Here is a tiny trained network, its code and every weight. The questions are about switching its units off for an input and a target symbol, where a switched-off unit gives its printed mean instead of its output.

import numpy as np


def w(rows, s, z=0):
    codes = np.array(rows[::2]) - 128.0
    scale = np.full(codes.shape[1], s)
    scale[-1] = z or s
    return codes * scale


def norm(h):
    return h / np.sqrt((h * h).mean(-1, keepdims=True) + 1e-5)


def f(y):
    return y / 2 * (1 + np.tanh(0.7978845608 * (y + 0.044715 * y**3)))


def softmax(a):
    e = np.exp(a - a.max(-1, keepdims=True))
    return e / e.sum(-1, keepdims=True)


def log_softmax(a):
    a = a - a.max(-1, keepdims=True)
    return a - np.log(np.exp(a).sum(-1, keepdims=True))


def net(x, mask):
    ids = ['ΓΠαβδεζθλμτψ'.index(c) for c in x.split()]
    T = len(ids)
    res = E[ids] + P[:T]
    u = 0
    for l in range(2):
        q, k, v = (norm(res) @ M[l].T for M in (Q, K, V))
        z = softmax(np.where(np.tri(T) > 0, q @ k.T / 2**0.5, -1e9)) @ v
        res = res + np.where(mask[u], z, O[l][:, -1]) @ O[l][:, :-1]
        u += 1
        y = f(norm(res) @ A[l][:, :-1].T + A[l][:, -1])
        res = res + np.where(mask[u : u + 4], y, B[l][:, -1]) @ B[l][:, :-1]
        u += 4
    return log_softmax(norm(res)[-1] @ U[:, :-1].T + U[:, -1])


Q, K, V, O, A, B = {}, {}, {}, {}, {}, {}
E = w([
[152,140,79,133],'Γ',
[3,140,120,192],'Π',
[137,169,95,136],'α',
[134,69,103,187],'β',
[110,175,96,114],'δ',
[108,114,158,236],'ε',
[184,123,113,127],'ζ',
[98,247,68,110],'θ',
[123,77,133,124],'λ',
[155,113,119,95],'μ',
[86,174,81,129],'τ',
[97,154,171,168],'ψ',
],0.024)
P = w([
[38,137,120,96],'0',
[178,218,112,142],'1',
[152,97,154,95],'2',
[39,140,116,93],'3',
[193,232,137,136],'4',
[154,99,142,102],'5',
[38,140,117,92],'6',
[145,206,166,160],'7',
[165,96,124,113],'8',
[39,137,113,93],'9',
[192,225,128,138],'10',
[191,254,3,108],'11',
[38,139,116,94],'12',
[197,227,123,135],'13',
],0.0079)
Q[0] = w([
[68,247,22,104],'L0H0',
[115,118,118,197],'L0H0',
],0.011)
K[0] = w([
[69,214,18,109],'L0H0',
[85,173,186,254],'L0H0',
],0.01)
V[0] = w([
[148,144,119,133],'L0H0',
[81,226,5,148],'L0H0',
],0.0033)
O[0] = w([
[185,100,22,91,140],'L0H0',
[108,191,254,130,253],'L0H0',
],0.0059,0.0037)
A[0] = w([
[142,177,130,25,174],'L0N0',
[1,170,66,149,89],'L0N1',
[99,171,109,70,152],'L0N2',
[161,119,184,237,253],'L0N3',
],0.0079,0.0048)
B[0] = w([
[12,66,66,196,254],'L0N0',
[68,66,44,39,223],'L0N1',
[215,2,106,216,204],'L0N2',
[250,200,13,72,244],'L0N3',
],0.0067,0.0043)
Q[1] = w([
[194,166,120,89],'L1H0',
[150,74,153,9],'L1H0',
],0.013)
K[1] = w([
[172,158,248,98],'L1H0',
[168,252,154,101],'L1H0',
],0.011)
V[1] = w([
[118,51,129,179],'L1H0',
[126,4,200,174],'L1H0',
],0.0028)
O[1] = w([
[31,3,177,210,254],'L1H0',
[253,186,156,52,32],'L1H0',
],0.0049,0.00083)
A[1] = w([
[143,147,255,125,3],'L1N0',
[38,213,170,38,163],'L1N1',
[49,115,80,112,147],'L1N2',
[123,79,77,35,116],'L1N3',
],0.0095,0.003)
B[1] = w([
[103,201,229,155,112],'L1N0',
[245,66,87,104,183],'L1N1',
[199,183,190,125,254],'L1N2',
[106,167,197,131,185],'L1N3',
],0.011,0.0048)
U = w([
[76,6,140,155,254],'Γ',
[61,108,79,219,45],'Π',
[49,190,169,192,77],'α',
[46,21,53,118,203],'β',
[125,112,196,98,252],'δ',
[107,44,62,175,106],'ε',
[153,136,93,91,76],'ζ',
[92,117,88,51,163],'θ',
[206,70,131,70,116],'λ',
[204,110,184,207,118],'μ',
[159,165,147,64,110],'τ',
[175,244,215,113,7],'ψ',
],0.013,0.0048)

Each question gives the input, a string of symbols that net reads in full, and the target symbol t.
The units are the heads (2 rows each of Q, K, V and O) and the neurons (one row each of A and B). Each row of codes is followed by its name. A weight is (code - 128) times the scale printed after its matrix; where a second scale follows, it is the last column's (O, A, B and U).
mask holds one flag per unit, layer by layer, with each layer's heads first. A switched-off unit (its flag False) gives its mean, the last column of its rows in O or B, instead of its output. The means were averaged over made-up inputs and are rounded, as every weight is.
A unit's drop is (log p(t) with every unit on - log p(t) with that unit switched off) / (log p(t) with every unit on - log p(t) with every unit switched off).
The circuit of an input: a set's keep is (log p(t) with only the set's units on - log p(t) with every unit switched off) / (log p(t) with every unit on - log p(t) with every unit switched off). Starting from all 10 units, units are removed one at a time, each time the one whose removal leaves the highest keep (on an exact tie, the one counted first), for as long as the keep stays at least 0.8.
circuit, biggest first: the units of the circuit, biggest drop first
unit that matters most: the unit with the biggest drop
top k neurons: the k neurons with the biggest drops, biggest first
top k neurons in layer l: the k neurons of layer l with the biggest drops, biggest first
drop when u is switched off: that unit's drop, to one decimal
input τ Π μ, target δ: unit that matters most -> L1N3
input Π λ τ ψ Γ α λ λ Γ μ, target Γ: circuit, biggest first -> (L0N0 L0N3 L1N2)
input ζ ζ α, target Π: top 2 neurons in layer 0 -> (L0N1 L0N0)
input ζ ζ μ ψ Π λ μ ζ τ, target ψ: circuit, biggest first -> (L1N2 L0N3)
input θ ζ α, target Π: top 3 neurons in layer 1 -> (L1N1 L1N2 L1N3)
input α ζ ζ ζ ζ α ζ α α ζ μ, target μ: circuit, biggest first -> (L0N1 L0N0 L0N3 L1N1)
input ψ λ Π τ λ α ζ, target μ: top 2 neurons -> (L0N1 L0N3)
input θ λ τ τ ε α α ψ Γ α Π β λ, target δ: top 2 neurons in layer 0 -> (L0N0 L0N2)
input δ μ Γ λ δ δ, target α: top 2 neurons in layer 1 -> (L1N1 L1N2)
input ψ Π α λ β μ, target δ: top 3 neurons -> (L1N3 L0N2 L0N3)
input β β δ ζ α λ τ λ Π, target θ: top 3 neurons in layer 0 -> (L0N1 L0N0 L0N3)
input α ζ δ, target α: drop when L1H0 is switched off -> 0.0
input μ μ ζ μ, target Γ: drop when L0N0 is switched off -> 0.6
input ψ α β θ ζ θ μ δ τ ζ ψ μ ζ, target μ: drop when L0N3 is switched off -> 0.4
input ζ ζ τ, target ψ: circuit, biggest first -> (L1N2)
